In the rows, 128 means zero.
Rows lie near named flat spaces through zero. A row that begins with a name and a colon came from that space; any other row is followed by the name of its block's space that it lies nearest.
gz-ld: 107, 126, 144, 127, 145, 142, 136, 123, 121, 117, 120, 147, 128, 117, 118, 122, 110, 150, 118, 143, 127, 131, 121, 153, 121, 137, 120, 116, 117, 136, 132, 133
gz-ld: 170, 107, 155, 131, 136, 131, 157, 141, 184, 169, 142, 83, 157, 123, 111, 112, 104, 139, 128, 108, 161, 113, 151, 150, 115, 115, 136, 130, 139, 160, 103, 137
gz-ld: 126, 125, 107, 121, 118, 131, 156, 107, 157, 121, 103, 128, 148, 145, 129, 138, 77, 140, 125, 147, 149, 120, 149, 162, 115, 134, 105, 151, 170, 163, 130, 144
gz-ld: 122, 133, 100, 130, 101, 120, 126, 117, 179, 149, 130, 103, 121, 152, 154, 128, 126, 114, 121, 137, 168, 109, 159, 128, 97, 106, 124, 155, 181, 175, 121, 135
lt-lm: 125, 124, 145, 117, 128, 138, 97, 140, 107, 115, 121, 141, 126, 97, 133, 133, 149, 139, 118, 118, 116, 138, 125, 122, 143, 123, 120, 108, 110, 119, 125, 124
gg-zp: 145, 101, 124, 100, 109, 138, 113, 139, 132, 143, 105, 145, 156, 107, 143, 139, 117, 174, 138, 120, 147, 125, 151, 129, 129, 140, 117, 147, 155, 141, 126, 137
gz-ld: 118, 133, 117, 145, 129, 114, 113, 129, 102, 130, 139, 128, 108, 137, 132, 121, 156, 91, 127, 118, 108, 138, 123, 104, 141, 128, 136, 128, 133, 121, 134, 121
gz-ld: 122, 134, 141, 104, 139, 140, 134, 132, 94, 119, 141, 153, 130, 148, 133, 119, 145, 164, 152, 164, 126, 115, 91, 99, 95, 150, 157, 132, 103, 76, 150, 107
lt-lm: 104, 150, 120, 171, 161, 136, 170, 108, 167, 148, 154, 104, 103, 136, 91, 100, 101, 113, 124, 131, 143, 127, 127, 166, 112, 110, 127, 127, 105, 124, 122, 124
lt-lm: 144, 97, 168, 81, 101, 149, 101, 144, 148, 134, 109, 140, 143, 86, 145, 138, 124, 178, 113, 121, 148, 106, 136, 145, 144, 124, 120, 112, 130, 185, 116, 135
gz-ld: 120, 121, 117, 116, 119, 167, 84, 136, 104, 137, 112, 151, 141, 79, 122, 141, 137, 182, 137, 128, 120, 136, 118, 119, 135, 133, 123, 123, 98, 111, 115, 114
lt-lm: 155, 106, 185, 129, 144, 148, 106, 132, 93, 115, 141, 108, 150, 129, 120, 122, 153, 105, 104, 118, 89, 126, 135, 120, 146, 137, 133, 97, 134, 144, 107, 132
gg-zp: 136, 131, 128, 140, 148, 139, 160, 123, 128, 148, 151, 122, 134, 149, 112, 115, 120, 148, 155, 136, 138, 123, 126, 130, 110, 140, 146, 143, 115, 82, 131, 125
lt-lm: 137, 132, 144, 116, 112, 143, 92, 140, 105, 117, 129, 123, 136, 107, 147, 162, 162, 148, 131, 128, 120, 134, 123, 111, 145, 114, 135, 103, 104, 104, 111, 132
gg-zp: 104, 125, 148, 138, 143, 107, 128, 129, 105, 125, 144, 137, 100, 149, 135, 101, 149, 88, 112, 133, 115, 126, 116, 117, 125, 136, 142, 121, 145, 154, 145, 126
gg-zp: 106, 140, 87, 117, 108, 142, 113, 117, 120, 130, 108, 130, 124, 113, 130, 135, 120, 136, 131, 147, 139, 129, 119, 125, 132, 109, 113, 142, 149, 147, 130, 106
ds-bh: 144, 115, 158, 162, 160, 103, 144, 139, 137, 118, 128, 112, 156, 143, 116, 128, 113, 99, 107, 116, 107, 147, 142, 141, 112, 149, 132, 109, 133, 147, 112, 164
ds-bh: 89, 132, 140, 171, 162, 136, 116, 120, 86, 118, 137, 146, 108, 121, 106, 118, 136, 106, 110, 130, 84, 150, 112, 138, 140, 148, 132, 101, 99, 126, 123, 136
ds-bh: 113, 132, 126, 163, 152, 124, 136, 130, 118, 156, 156, 119, 107, 132, 111, 103, 141, 107, 133, 118, 124, 136, 122, 124, 129, 127, 146, 127, 118, 118, 126, 123
ds-bh: 134, 126, 103, 122, 115, 111, 130, 135, 161, 134, 107, 126, 142, 125, 127, 131, 104, 129, 126, 131, 140, 126, 123, 124, 107, 130, 126, 141, 138, 164, 126, 126
gg-zp: 133, 118, 122, 122, 122, 157, 93, 123, 94, 128, 127, 143, 131, 114, 128, 129, 151, 139, 134, 117, 106, 130, 139, 110, 146, 138, 119, 135, 127, 99, 125, 116
ds-bh: 131, 130, 83, 138, 100, 143, 96, 115, 126, 144, 122, 113, 143, 144, 143, 147, 140, 122, 136, 137, 126, 125, 148, 102, 116, 128, 128, 155, 165, 138, 110, 127
gz-ld: 103, 145, 153, 145, 150, 128, 116, 136, 150, 112, 135, 123, 116, 114, 124, 123, 138, 127, 100, 139, 129, 136, 116, 137, 92, 113, 132, 93, 90, 133, 117, 134
gg-zp: 112, 110, 100, 158, 140, 117, 122, 155, 138, 201, 140, 141, 123, 104, 121, 102, 132, 157, 152, 107, 154, 141, 129, 113, 105, 143, 154, 154, 128, 133, 124, 130
gz-ld: 111, 107, 151, 109, 137, 135, 119, 136, 101, 129, 119, 161, 122, 106, 126, 106, 127, 147, 119, 130, 125, 126, 118, 135, 137, 143, 124, 123, 137, 155, 143, 121
gg-zp: 149, 128, 118, 133, 130, 117, 143, 132, 117, 136, 141, 134, 131, 145, 126, 132, 135, 130, 158, 114, 119, 132, 128, 110, 136, 147, 142, 143, 111, 72, 137, 130
gg-zp: 145, 140, 104, 104, 101, 132, 122, 133, 141, 106, 88, 121, 156, 91, 123, 173, 98, 153, 133, 131, 130, 139, 112, 139, 153, 108, 107, 117, 105, 133, 114, 124
gg-zp: 72, 144, 169, 184, 186, 101, 148, 125, 119, 96, 135, 108, 113, 143, 115, 109, 118, 65, 70, 153, 112, 158, 118, 164, 97, 117, 127, 79, 144, 188, 122, 156
lt-lm: 126, 130, 148, 101, 144, 122, 146, 124, 103, 83, 115, 149, 139, 149, 135, 120, 121, 131, 123, 151, 123, 129, 123, 128, 108, 142, 116, 128, 145, 103, 158, 123
lt-lm: 69, 141, 132, 109, 141, 152, 105, 122, 93, 96, 112, 177, 117, 118, 141, 124, 135, 173, 118, 179, 131, 131, 102, 127, 83, 139, 124, 120, 119, 115, 150, 117
gz-ld: 114, 125, 127, 187, 166, 152, 160, 122, 155, 171, 139, 106, 132, 88, 77, 120, 81, 149, 129, 104, 139, 152, 145, 194, 148, 118, 116, 115, 98, 133, 94, 150
ds-bh: 159, 121, 119, 106, 100, 126, 105, 146, 156, 145, 127, 134, 128, 105, 132, 134, 141, 148, 143, 101, 131, 115, 122, 103, 137, 129, 137, 134, 90, 116, 123, 115
lt-lm: 110, 134, 170, 109, 132, 124, 110, 140, 132, 91, 115, 135, 121, 102, 136, 134, 134, 130, 92, 142, 124, 129, 105, 139, 121, 112, 123, 84, 104, 164, 127, 130
gg-zp: 120, 130, 119, 124, 111, 102, 87, 143, 89, 88, 89, 133, 139, 102, 150, 164, 142, 96, 103, 122, 100, 162, 123, 114, 159, 117, 107, 103, 149, 159, 124, 139
ds-bh: 141, 125, 150, 151, 146, 125, 151, 127, 151, 139, 151, 122, 123, 138, 112, 121, 122, 126, 131, 112, 121, 124, 133, 144, 129, 142, 141, 119, 93, 111, 119, 145
gg-zp: 139, 142, 98, 142, 116, 128, 151, 125, 183, 170, 153, 104, 118, 142, 127, 127, 123, 144, 157, 123, 167, 112, 137, 128, 107, 112, 146, 154, 111, 102, 119, 126
lt-lm: 166, 114, 139, 103, 102, 116, 117, 140, 98, 122, 130, 127, 144, 145, 160, 154, 158, 126, 148, 115, 120, 124, 140, 97, 157, 138, 139, 134, 150, 103, 132, 138
ds-bh: 116, 137, 170, 180, 170, 127, 151, 127, 103, 116, 151, 113, 121, 125, 97, 137, 123, 104, 114, 124, 89, 152, 107, 161, 158, 134, 144, 76, 74, 119, 106, 156
gg-zp: 115, 148, 119, 136, 127, 114, 120, 125, 126, 89, 103, 119, 128, 113, 123, 150, 116, 96, 102, 133, 109, 149, 114, 139, 142, 108, 107, 101, 119, 151, 121, 131
gg-zp: 119, 118, 116, 112, 109, 145, 119, 132, 126, 160, 125, 138, 126, 110, 135, 129, 126, 165, 144, 137, 151, 116, 120, 127, 134, 127, 138, 141, 136, 152, 126, 120
gz-ld: 151, 131, 125, 157, 135, 143, 109, 118, 109, 140, 160, 97, 123, 147, 112, 115, 166, 82, 130, 106, 92, 127, 139, 96, 141, 127, 139, 130, 121, 94, 111, 113
ds-bh: 102, 117, 140, 125, 136, 152, 113, 137, 103, 140, 116, 143, 132, 83, 123, 130, 122, 169, 124, 135, 138, 140, 120, 148, 141, 122, 122, 113, 126, 148, 120, 129
gg-zp: 125, 135, 193, 159, 179, 121, 152, 130, 117, 111, 169, 118, 105, 145, 96, 96, 144, 87, 106, 125, 89, 127, 96, 136, 126, 139, 156, 81, 67, 114, 127, 129
ds-bh: 149, 129, 145, 124, 114, 80, 149, 136, 179, 119, 136, 116, 122, 169, 148, 133, 125, 94, 117, 128, 134, 107, 123, 121, 106, 136, 150, 124, 125, 166, 131, 149
gz-ld: 130, 142, 111, 104, 94, 132, 129, 109, 162, 124, 136, 126, 105, 152, 157, 135, 138, 130, 135, 133, 157, 100, 151, 127, 122, 109, 118, 151, 145, 117, 140, 124
ds-bh: 146, 108, 119, 117, 110, 149, 85, 143, 102, 148, 117, 128, 151, 95, 140, 143, 151, 154, 139, 108, 128, 139, 149, 106, 147, 125, 121, 136, 147, 118, 113, 125
ds-bh: 147, 108, 107, 149, 127, 152, 102, 126, 95, 164, 143, 131, 134, 121, 125, 125, 156, 133, 153, 88, 112, 141, 169, 108, 157, 143, 123, 155, 144, 75, 118, 129
lt-lm: 127, 134, 113, 125, 129, 114, 156, 115, 132, 129, 137, 131, 114, 164, 122, 108, 118, 105, 137, 140, 128, 112, 115, 121, 119, 139, 137, 149, 139, 130, 149, 114
lt-lm: 140, 119, 121, 116, 115, 115, 125, 137, 148, 127, 112, 147, 126, 107, 127, 133, 116, 137, 130, 103, 128, 130, 133, 134, 147, 135, 115, 132, 112, 131, 133, 132
ds-bh: 101, 106, 138, 92, 105, 135, 84, 147, 106, 132, 101, 186, 110, 71, 146, 133, 136, 176, 122, 122, 129, 127, 110, 130, 158, 140, 122, 116, 111, 166, 139, 126
lt-lm: 139, 108, 128, 119, 119, 147, 122, 129, 148, 150, 118, 131, 144, 108, 123, 126, 109, 158, 129, 118, 141, 119, 145, 143, 131, 134, 119, 138, 137, 154, 116, 132
ds-bh: 146, 128, 134, 148, 150, 137, 164, 114, 125, 110, 119, 103, 166, 141, 109, 147, 89, 128, 128, 132, 122, 146, 152, 165, 134, 131, 108, 124, 146, 110, 113, 153
gz-ld: 133, 128, 119, 122, 124, 103, 179, 123, 188, 137, 120, 123, 122, 134, 128, 122, 81, 132, 131, 117, 171, 120, 150, 170, 127, 116, 109, 147, 148, 149, 141, 144
lt-lm: 186, 91, 124, 77, 85, 121, 106, 148, 134, 142, 101, 129, 158, 103, 141, 135, 127, 136, 137, 90, 132, 115, 146, 106, 169, 130, 114, 149, 163, 160, 129, 116
lt-lm: 133, 114, 142, 136, 155, 162, 153, 114, 137, 144, 135, 117, 148, 129, 104, 104, 100, 152, 128, 130, 143, 123, 156, 161, 114, 131, 113, 140, 150, 124, 121, 129
gz-ld: 82, 142, 102, 131, 126, 128, 111, 129, 116, 138, 130, 165, 84, 103, 135, 117, 145, 145, 136, 126, 139, 137, 117, 124, 131, 121, 124, 135, 106, 104, 149, 114
140, 137, 139, 155, 147, 155, 123, 113, 85, 129, 165, 107, 125, 153, 110, 123, 162, 103, 139, 127, 90, 129, 124, 107, 142, 135, 147, 120, 106, 69, 116, 116 -> lt-lm
155, 139, 100, 126, 93, 124, 114, 112, 152, 117, 126, 101, 127, 148, 144, 152, 139, 92, 126, 111, 123, 120, 159, 116, 145, 110, 111, 142, 148, 123, 117, 130 -> gz-ld
114, 131, 160, 88, 119, 135, 134, 131, 132, 108, 125, 161, 101, 106, 135, 127, 125, 163, 126, 137, 140, 110, 102, 148, 145, 123, 126, 107, 86, 127, 148, 120 -> ds-bh
119, 113, 109, 99, 110, 141, 90, 144, 104, 123, 82, 165, 154, 79, 134, 149, 115, 179, 131, 136, 125, 142, 114, 122, 134, 142, 113, 129, 128, 147, 127, 123 -> gz-ld
141, 116, 120, 115, 112, 127, 100, 139, 124, 169, 159, 126, 108, 144, 151, 96, 183, 120, 146, 111, 144, 107, 141, 74, 112, 126, 152, 160, 154, 111, 140, 102 -> gg-zp
126, 128, 119, 112, 108, 107, 135, 135, 148, 110, 90, 127, 147, 112, 144, 161, 94, 138, 117, 139, 147, 137, 128, 152, 134, 116, 111, 120, 149, 178, 124, 149 -> gg-zp
133, 116, 128, 138, 149, 163, 149, 112, 119, 150, 138, 117, 152, 142, 115, 113, 112, 155, 143, 137, 144, 125, 159, 145, 111, 136, 121, 153, 164, 104, 123, 130 -> lt-lm
148, 120, 141, 137, 126, 113, 141, 129, 127, 141, 150, 115, 115, 144, 130, 122, 142, 99, 134, 103, 122, 123, 138, 125, 157, 129, 138, 129, 132, 124, 129, 135 -> lt-lm
154, 119, 156, 89, 117, 119, 135, 145, 92, 103, 112, 134, 154, 124, 139, 153, 127, 145, 139, 140, 119, 127, 99, 118, 155, 135, 139, 110, 123, 125, 136, 127 -> gg-zp
98, 135, 106, 97, 96, 131, 105, 115, 130, 115, 112, 154, 108, 138, 157, 130, 135, 135, 121, 159, 141, 107, 118, 115, 110, 127, 123, 144, 153, 164, 146, 114 -> ds-bh
133, 133, 122, 111, 138, 134, 133, 126, 141, 88, 89, 130, 170, 121, 113, 136, 89, 143, 112, 154, 123, 136, 120, 138, 90, 133, 104, 124, 131, 138, 127, 122 -> lt-lm
122, 135, 119, 130, 126, 141, 102, 121, 109, 93, 98, 124, 147, 106, 127, 154, 122, 122, 107, 132, 109, 151, 138, 137, 140, 116, 96, 112, 138, 133, 115, 132 -> gg-zp
130, 99, 97, 107, 91, 137, 43, 154, 65, 145, 96, 160, 143, 75, 157, 151, 173, 149, 137, 100, 109, 152, 140, 78, 168, 137, 118, 141, 159, 132, 123, 119 -> gg-zp
141, 120, 87, 144, 121, 153, 99, 129, 114, 171, 129, 99, 145, 108, 109, 117, 139, 119, 140, 111, 124, 136, 138, 101, 138, 114, 125, 152, 156, 133, 106, 99 -> lt-lm
132, 137, 144, 159, 147, 105, 134, 134, 111, 126, 157, 116, 105, 144, 117, 119, 155, 78, 125, 108, 96, 138, 113, 112, 147, 131, 149, 108, 97, 105, 128, 130 -> ds-bh
122, 140, 156, 135, 147, 109, 158, 119, 136, 96, 138, 126, 110, 150, 125, 120, 121, 96, 110, 129, 119, 128, 127, 150, 130, 126, 122, 109, 118, 124, 141, 140 -> gz-ld
